[[ -6.3  11.9  20.3 -37.6  29.1  -5.6]
 [-14.8 -30.9  26.2  -1.4  -5.7   2.5]
 [-25.2 -12.8  -4.3   6.5  15.1   7.9]
 [ -6.9  -7.9  24.2 -47.3  29.3   9.9]
 [-16.2 -12.8   8.8 -44.8  19.2 -20.4]
 [  1.1  -1.4  12.9  21.3  -1.5   9.9]
 [-31.8  11.4  -0.5  -2.6  31.4  -2.6]
 [-17.3   0.4  -6.9  13.5  32.4  19.3]
 [-29.8  -9.8  19.9 -34.3  31.0  -3.2]
 [ -9.7 -15.2  20.2  -7.7   8.7  11.5]]
->
[[-14.8 -30.9  26.2  -1.4  -5.7   2.5]
 [ -6.9  -7.9  24.2 -47.3  29.3   9.9]
 [  1.1  -1.4  12.9  21.3  -1.5   9.9]
 [-17.3   0.4  -6.9  13.5  32.4  19.3]
 [ -9.7 -15.2  20.2  -7.7   8.7  11.5]]

[[ -0.5  16.9 -27.6  -8.6  -5.7  13.7   1.8 -43.5  -9.8  28.4  32.3  -2.3
    1.4]
 [-15.6 -15.7  14.9 -15.6  16.1 -17.1   9.4   1.4  -6.5  -8.3  -9.6   0.9
  -10.6]]
->
[[-15.6 -15.7  14.9 -15.6  16.1 -17.1   9.4   1.4  -6.5  -8.3  -9.6   0.9
  -10.6]]

[[ 37.7  16.5  32.0  44.4  41.0 -11.9 -30.2  -7.6  -0.3  -5.8]
 [ -3.9   0.9   2.5  -4.9  -4.2 -10.3   1.8 -17.6   5.4  -0.3]
 [-19.2  19.4   2.4  28.7   1.1  13.1  25.4  34.5  17.2   4.8]
 [-21.3   5.3 -11.9  16.6   6.8  13.5  -6.1   6.8   5.9  -2.8]
 [-31.7   0.9  52.6 -36.4 -54.8 -58.2  19.9  21.1  52.8 -41.8]]
->
[[ -3.9   0.9   2.5  -4.9  -4.2 -10.3   1.8 -17.6   5.4  -0.3]
 [-21.3   5.3 -11.9  16.6   6.8  13.5  -6.1   6.8   5.9  -2.8]]

[[ -1.0  -2.0 -11.9 -29.0 -45.2 -41.3 -46.8 -30.3  12.8]
 [-23.5  23.5  21.3 -57.4 -37.9   4.4 -47.8  -3.9  43.6]
 [ 24.6  -0.6 -19.5  17.1  29.6   0.5 -53.8 -49.1 -45.7]
 [ -0.4  29.8  24.9  22.9 -44.1 -28.3  20.8 -40.4 -43.1]
 [ 39.3 -37.1 -25.9 -45.2  -2.2 -37.8 -49.2 -44.3   0.2]
 [ 38.8 -35.6  -3.1 -37.5  -1.1 -32.1 -46.7 -44.0  -5.8]
 [-20.2  25.1  21.7 -58.4 -31.6   6.6 -47.2  -5.5  41.5]]
->
[[-23.5  23.5  21.3 -57.4 -37.9   4.4 -47.8  -3.9  43.6]
 [ -0.4  29.8  24.9  22.9 -44.1 -28.3  20.8 -40.4 -43.1]
 [ 38.8 -35.6  -3.1 -37.5  -1.1 -32.1 -46.7 -44.0  -5.8]]

[[-26.9   8.4   0.0   4.9   3.7  17.3]
 [ 20.5 -19.0   0.7  -1.1  -2.2 -18.0]
 [  6.0   1.5  -5.7  14.2  13.6 -16.0]
 [ 22.7  34.1  -4.2   1.5   6.7 -15.7]
 [ 36.2 -15.5  -2.5 -16.8 -12.7 -14.2]
 [ 11.9  21.8   0.5  -4.2  -2.8   0.7]
 [-15.9  40.0   0.0  -6.7 -27.0   8.0]
 [-23.9  10.2  -0.4  31.9  28.7  -1.8]
 [-22.3  -1.5  -2.6  29.2   4.8 -13.6]
 [-58.5  12.2  -0.4  24.9  11.3  24.7]
 [-11.6   4.9   2.4  12.8  -1.5  -5.0]
 [-32.7 -22.2   7.6  37.4  25.0  -3.1]]
->
[[ 20.5 -19.0   0.7  -1.1  -2.2 -18.0]
 [ 22.7  34.1  -4.2   1.5   6.7 -15.7]
 [ 11.9  21.8   0.5  -4.2  -2.8   0.7]
 [-23.9  10.2  -0.4  31.9  28.7  -1.8]
 [-58.5  12.2  -0.4  24.9  11.3  24.7]
 [-32.7 -22.2   7.6  37.4  25.0  -3.1]]

[[ 25.4  45.8  12.0 -26.7  24.1 -10.5 -59.5  20.1]
 [  4.5   6.0   3.3   1.4   0.3  12.8   0.2  -3.9]
 [  2.6  18.9  -7.3   1.2  10.3  -4.1  -1.4 -10.4]
 [-40.3  -7.2 -15.7  -3.7  54.0 -28.2  -7.8  24.2]]
->
[[  4.5   6.0   3.3   1.4   0.3  12.8   0.2  -3.9]
 [-40.3  -7.2 -15.7  -3.7  54.0 -28.2  -7.8  24.2]]
